Below is a small trained network, with its code and all its weights. Each question gives an input and a target symbol and asks what happens when units are switched off, that is, made to give their printed mean instead of their output.

import numpy as np


def w(rows, s, z=0):
    codes = np.array(rows[::2]) - 128.0
    scale = np.full(codes.shape[1], s)
    scale[-1] = z or s
    return codes * scale


def f(y):
    return y / 2 * (1 + np.tanh(0.7978845608 * (y + 0.044715 * y**3)))


def softmax(a):
    e = np.exp(a - a.max(-1, keepdims=True))
    return e / e.sum(-1, keepdims=True)


def log_softmax(a):
    a = a - a.max(-1, keepdims=True)
    return a - np.log(np.exp(a).sum(-1, keepdims=True))


def net(x, mask):
    ids = ['δεθλμπφψω'.index(c) for c in x.split()]
    T = len(ids)
    res = E[ids] + P[:T]
    r = res
    for j in range(2):
        rows = slice(4 * j, 4 * j + 4)
        q, k, v = (r @ M[0][rows].T for M in (Q, K, V))
        z = softmax(np.where(np.tri(T) > 0, q @ k.T / 4**0.5, -1e9)) @ v
        o = O[0][rows]
        res = res + np.where(mask[j], z, o[:, -1]) @ o[:, :-1]
    y = f(res @ A[0][:, :-1].T + A[0][:, -1])
    res = res + np.where(mask[2:10], y, B[0][:, -1]) @ B[0][:, :-1]
    return log_softmax(res[-1] @ U[:, :-1].T + U[:, -1])


Q, K, V, O, A, B = {}, {}, {}, {}, {}, {}
E = w([
[205,175,172],'δ',
[97,170,184],'ε',
[132,47,184],'θ',
[118,96,163],'λ',
[132,255,68],'μ',
[64,143,95],'π',
[128,42,179],'φ',
[227,104,146],'ψ',
[86,179,208],'ω',
],0.015)
P = w([
[2,52,64],'0',
[132,77,123],'1',
[125,82,103],'2',
[140,71,118],'3',
[134,79,121],'4',
[138,74,112],'5',
[135,78,105],'6',
[136,81,115],'7',
[137,74,107],'8',
],0.0051)
Q[0] = w([
[180,210,133],'head 0',
[180,252,74],'head 0',
[147,132,127],'head 0',
[169,152,139],'head 0',
[123,130,133],'head 1',
[86,231,50],'head 1',
[19,99,101],'head 1',
[152,186,135],'head 1',
],0.026)
K[0] = w([
[223,176,148],'head 0',
[254,208,49],'head 0',
[136,115,122],'head 0',
[166,124,146],'head 0',
[133,129,116],'head 1',
[8,197,118],'head 1',
[108,92,79],'head 1',
[120,172,100],'head 1',
],0.024)
V[0] = w([
[185,91,92],'head 0',
[173,133,80],'head 0',
[115,85,138],'head 0',
[63,97,217],'head 0',
[124,86,10],'head 1',
[135,44,103],'head 1',
[56,147,146],'head 1',
[105,165,55],'head 1',
],0.011)
O[0] = w([
[56,117,176,13],'head 0',
[111,117,199,42],'head 0',
[86,145,83,128],'head 0',
[124,143,5,252],'head 0',
[213,98,74,94],'head 1',
[193,108,183,98],'head 1',
[140,184,78,195],'head 1',
[148,130,30,137],'head 1',
],0.013,0.0041)
A[0] = w([
[217,216,154,83],'neuron 0',
[220,132,231,1],'neuron 1',
[139,96,208,121],'neuron 2',
[190,181,138,68],'neuron 3',
[143,142,132,82],'neuron 4',
[185,100,143,57],'neuron 5',
[97,229,138,57],'neuron 6',
[192,253,218,106],'neuron 7',
],0.014,0.0074)
B[0] = w([
[19,91,115,182],'neuron 0',
[95,53,201,199],'neuron 1',
[70,195,50,207],'neuron 2',
[63,133,129,149],'neuron 3',
[99,49,75,115],'neuron 4',
[177,44,116,141],'neuron 5',
[110,6,108,254],'neuron 6',
[242,182,131,231],'neuron 7',
],0.025,0.0071)
U = w([
[144,217,2,105],'δ',
[146,122,105,78],'ε',
[147,208,156,253],'θ',
[119,160,113,118],'λ',
[9,214,80,69],'μ',
[74,118,187,146],'π',
[127,151,127,195],'φ',
[120,116,68,119],'ψ',
[244,94,118,92],'ω',
],0.0064,0.0067)

Each question gives the input, a string of symbols that net reads in full, and the target symbol t.
The units are the heads (4 rows each of Q, K, V and O) and the neurons (one row each of A and B). Each row of codes is followed by its name. A weight is (code - 128) times the scale printed after its matrix; where a second scale follows, it is the last column's (O, A, B and U).
mask holds one flag per unit, heads first, then neurons. A switched-off unit (its flag False) gives its mean, the last column of its rows in O or B, instead of its output. The means were averaged over made-up inputs and are rounded, as every weight is.
A unit's drop is (log p(t) with every unit on - log p(t) with that unit switched off) / (log p(t) with every unit on - log p(t) with every unit switched off).
The circuit of an input: a set's keep is (log p(t) with only the set's units on - log p(t) with every unit switched off) / (log p(t) with every unit on - log p(t) with every unit switched off). Starting from all 10 units, units are removed one at a time, each time the one whose removal leaves the highest keep (on an exact tie, the one counted first), for as long as the keep stays at least 0.8.
units of the circuit, in order: the units of the circuit, biggest drop first
k most important neurons: the k neurons with the biggest drops, biggest first
input π ω ω ω ω θ, target π: units of the circuit, in order	neuron 1; head 1
input ω δ δ φ, target ω: units of the circuit, in order	head 1; neuron 5
input φ ψ λ ω, target θ: 2 most important neurons	neuron 6; neuron 0
input ε φ ε μ λ ω ψ, target π: units of the circuit, in order	neuron 1; head 1
input ω μ μ ω ω ω μ ε, target δ: units of the circuit, in order	neuron 1
input ω π π ω, target μ: units of the circuit, in order	neuron 7; head 0; neuron 0; head 1
input μ ε ω, target δ: 2 most important neurons	neuron 1; neuron 0
input ω ω ω, target ψ: units of the circuit, in order	neuron 6; head 0; head 1
input ω μ ω ω ω ω, target ψ: 3 most important neurons	neuron 6; neuron 7; neuron 2
input ω μ ω ω φ δ π ω θ, target ω: units of the circuit, in order	head 0; head 1; neuron 2
input μ ω θ, target μ: 2 most important neurons	neuron 7; neuron 2
input ω ω ε, target ψ: units of the circuit, in order	head 1; neuron 6; head 0
input ε ω ε θ ω λ θ φ ω, target ω: 3 most important neurons	neuron 2; neuron 0; neuron 6
input π π μ ω ψ μ φ, target π: units of the circuit, in order	head 1
input π φ ω φ, target π: 2 most important neurons	neuron 1; neuron 7
input μ μ ω ω θ μ θ, target μ: 3 most important neurons	neuron 2; neuron 7; neuron 6
input ω φ ψ ψ θ φ, target ω: units of the circuit, in order	head 0; head 1; neuron 2
input π φ ω, target μ: units of the circuit, in order	head 1; neuron 0; neuron 3
input μ π ω π, target δ: 2 most important neurons	neuron 6; neuron 1
input π μ ω φ ω ε φ μ θ, target π: 2 most important neurons	neuron 1; neuron 7
input π φ μ, target π: 2 most important neurons	neuron 0; neuron 1
input λ μ λ μ ω δ, target θ: 4 most important neurons	neuron 7; neuron 1; neuron 2; neuron 6
